Below are the code and all the weights of a small trained network. Each question names an input and a target symbol and asks about switching units off, where a switched-off unit gives its printed mean instead of its output.

import numpy as np


def w(rows, s, z=0):
    codes = np.array(rows[::2]) - 128.0
    scale = np.full(codes.shape[1], s)
    scale[-1] = z or s
    return codes * scale


def norm(h):
    return h / np.sqrt((h * h).mean(-1, keepdims=True) + 1e-5)


def f(y):
    return np.maximum(y, 0)


def softmax(a):
    e = np.exp(a - a.max(-1, keepdims=True))
    return e / e.sum(-1, keepdims=True)


def log_softmax(a):
    a = a - a.max(-1, keepdims=True)
    return a - np.log(np.exp(a).sum(-1, keepdims=True))


def net(x, mask):
    ids = ['γεηθλτω'.index(c) for c in x.split()]
    T = len(ids)
    res = E[ids] + P[:T]
    u = 0
    for l in range(2):
        r = norm(res)
        for j in range(2):
            rows = slice(2 * j, 2 * j + 2)
            q, k, v = (r @ M[l][rows].T for M in (Q, K, V))
            z = softmax(np.where(np.tri(T) > 0, q @ k.T / 2**0.5, -1e9)) @ v
            o = O[l][rows]
            res = res + np.where(mask[u + j], z, o[:, -1]) @ o[:, :-1]
        u += 2
        y = f(norm(res) @ A[l][:, :-1].T + A[l][:, -1])
        res = res + np.where(mask[u : u + 4], y, B[l][:, -1]) @ B[l][:, :-1]
        u += 4
    return log_softmax(norm(res)[-1] @ U[:, :-1].T + U[:, -1])


Q, K, V, O, A, B = {}, {}, {}, {}, {}, {}
E = w([
[87,107,220,91,84,101,88,179],'γ',
[153,219,119,144,114,160,101,185],'ε',
[122,62,73,94,75,161,164,164],'η',
[167,101,66,27,145,249,56,84],'θ',
[114,128,93,116,159,147,71,109],'λ',
[98,67,71,108,168,159,158,137],'τ',
[94,134,64,104,72,116,137,112],'ω',
],0.0018)
P = w([
[68,87,2,53,172,118,63,166],'0',
[88,118,73,103,204,180,128,114],'1',
[125,120,90,91,174,201,109,110],'2',
[144,144,101,104,169,207,106,99],'3',
[185,176,99,104,133,194,116,80],'4',
[200,205,112,90,129,207,148,61],'5',
],0.00064)
Q[0] = w([
[128,123,220,232,199,35,205,112],'L0H1',
[141,88,232,228,201,3,190,103],'L0H1',
[79,171,135,191,85,67,151,180],'L0H2',
[121,171,153,198,107,57,168,133],'L0H2',
],0.004)
K[0] = w([
[183,88,16,91,175,135,210,28],'L0H1',
[192,103,3,133,204,175,219,13],'L0H1',
[151,137,43,158,109,144,184,95],'L0H2',
[186,114,69,135,136,176,206,82],'L0H2',
],0.004)
V[0] = w([
[133,137,53,145,136,143,159,81],'L0H1',
[120,3,125,82,94,96,107,28],'L0H1',
[154,136,90,124,228,137,136,88],'L0H2',
[126,176,120,176,122,132,134,116],'L0H2',
],0.0022)
O[0] = w([
[87,135,96,112,155,63,74,120,86],'L0H1',
[180,39,3,170,146,159,142,22,41],'L0H1',
[122,85,62,161,158,114,107,123,144],'L0H2',
[151,109,100,119,110,152,136,134,2],'L0H2',
],0.0026,0.00082)
A[0] = w([
[92,161,74,140,92,1,110,67,17],'L0N1',
[120,114,102,114,183,79,53,80,35],'L0N2',
[98,168,130,101,128,100,126,190,150],'L0N3',
[103,89,93,129,117,163,131,121,254],'L0N4',
],0.0034,0.00064)
B[0] = w([
[65,215,157,141,254,94,141,35,166],'L0N1',
[179,146,86,218,212,201,151,171,191],'L0N2',
[151,214,154,82,141,86,55,114,222],'L0N3',
[106,152,133,108,136,42,131,143,251],'L0N4',
],0.0026,0.0023)
Q[1] = w([
[117,169,81,146,224,187,4,3],'L1H1',
[37,238,247,140,190,100,20,112],'L1H1',
[61,139,60,90,162,64,135,151],'L1H2',
[46,109,82,120,231,51,93,38],'L1H2',
],0.0031)
K[1] = w([
[170,213,113,236,207,208,3,149],'L1H1',
[128,199,230,184,137,235,119,159],'L1H1',
[139,89,50,107,111,133,211,61],'L1H2',
[76,165,16,240,207,195,190,112],'L1H2',
],0.0031)
V[1] = w([
[84,119,132,95,134,41,34,167],'L1H1',
[171,81,222,177,72,124,203,45],'L1H1',
[119,54,248,172,91,91,23,86],'L1H2',
[152,135,41,203,108,81,55,159],'L1H2',
],0.0019)
O[1] = w([
[128,138,121,117,23,144,141,159,172],'L1H1',
[94,50,3,147,185,141,145,112,2],'L1H1',
[150,209,31,152,226,129,118,113,63],'L1H2',
[114,64,126,98,122,193,206,149,137],'L1H2',
],0.0024,0.0026)
A[1] = w([
[151,112,72,161,168,132,182,193,86],'L1N1',
[141,91,162,76,135,153,159,169,98],'L1N2',
[190,169,59,253,181,176,121,149,4],'L1N3',
[181,178,152,160,186,148,70,104,45],'L1N4',
],0.0034,0.0018)
B[1] = w([
[242,145,177,112,129,88,176,198,177],'L1N1',
[101,214,121,168,178,117,107,87,247],'L1N2',
[2,186,92,116,50,232,147,209,182],'L1N3',
[145,53,143,232,95,86,154,121,242],'L1N4',
],0.003,0.0012)
U = w([
[133,226,224,37,89,117,56,171,219],'γ',
[27,128,66,220,135,236,146,212,7],'ε',
[235,78,115,83,228,57,219,199,152],'η',
[182,51,56,56,180,226,19,65,135],'θ',
[159,41,177,228,112,57,104,85,2],'λ',
[34,209,58,129,234,54,149,18,112],'τ',
[70,28,59,26,2,96,203,124,171],'ω',
],0.0041,0.00086)

Each question gives the input, a string of symbols that net reads in full, and the target symbol t.
The units are the heads (2 rows each of Q, K, V and O) and the neurons (one row each of A and B). Each row of codes is followed by its name. A weight is (code - 128) times the scale printed after its matrix; where a second scale follows, it is the last column's (O, A, B and U).
mask holds one flag per unit, layer by layer, with each layer's heads first. A switched-off unit (its flag False) gives its mean, the last column of its rows in O or B, instead of its output. The means were averaged over made-up inputs and are rounded, as every weight is.
A unit's drop is (log p(t) with every unit on - log p(t) with that unit switched off) / (log p(t) with every unit on - log p(t) with every unit switched off).
The circuit of an input: a set's keep is (log p(t) with only the set's units on - log p(t) with every unit switched off) / (log p(t) with every unit on - log p(t) with every unit switched off). Starting from all 12 units, units are removed one at a time, each time the one whose removal leaves the highest keep (on an exact tie, the one counted first), for as long as the keep stays at least 0.8.
circuit, biggest first: the units of the circuit, biggest drop first
top k neurons: the k neurons with the biggest drops, biggest first
k most important neurons of layer l: the k neurons of layer l with the biggest drops, biggest first
which heads matter: for each layer, one digit per head in row order, 1 if its drop is at least 0.15 and else 0, layers parted by /
drop when u is switched off: that unit's drop, to one decimal
input ω θ η ω η η, target ω: circuit, biggest first -> [L0H1; L1H2]
input η θ λ λ γ ω, target ω: top 3 neurons -> [L0N3; L0N2; L1N2]
input θ γ η λ, target λ: circuit, biggest first -> [L1N4; L0H1]
input ε η θ γ λ, target λ: which heads matter -> 10 / 01
input τ ω η ω ω η, target ω: which heads matter -> 10 / 00
input η τ η τ, target η: top 4 neurons -> [L1N1; L0N2; L0N4; L0N3]
input λ η γ ω η τ, target τ: which heads matter -> 11 / 11
input γ ε θ τ, target τ: top 2 neurons -> [L1N2; L0N3]
input τ τ τ τ, target η: most important neuron of layer 1 -> [L1N1]
input θ τ ω θ γ η, target η: top 2 neurons -> [L0N3; L1N1]
input θ γ η ε, target ε: which heads matter -> 10 / 11
input γ θ η γ, target λ: top 2 neurons -> [L1N4; L0N2]
input ω γ ε, target ε: 2 most important neurons of layer 0 -> [L0N4; L0N3]
input ω γ η η, target η: 2 most important neurons of layer 0 -> [L0N3; L0N2]
input ω ω ω γ γ, target λ: top 2 neurons -> [L1N4; L0N4]
input ω η λ ω, target τ: top neuron -> [L0N1]
input λ η η τ η ω, target τ: drop when L0N1 is switched off -> 1.4
input λ τ γ ω ω, target ω: drop when L0H1 is switched off -> 1.1
input λ η τ λ, target ε: drop when L1N4 is switched off -> 0.0
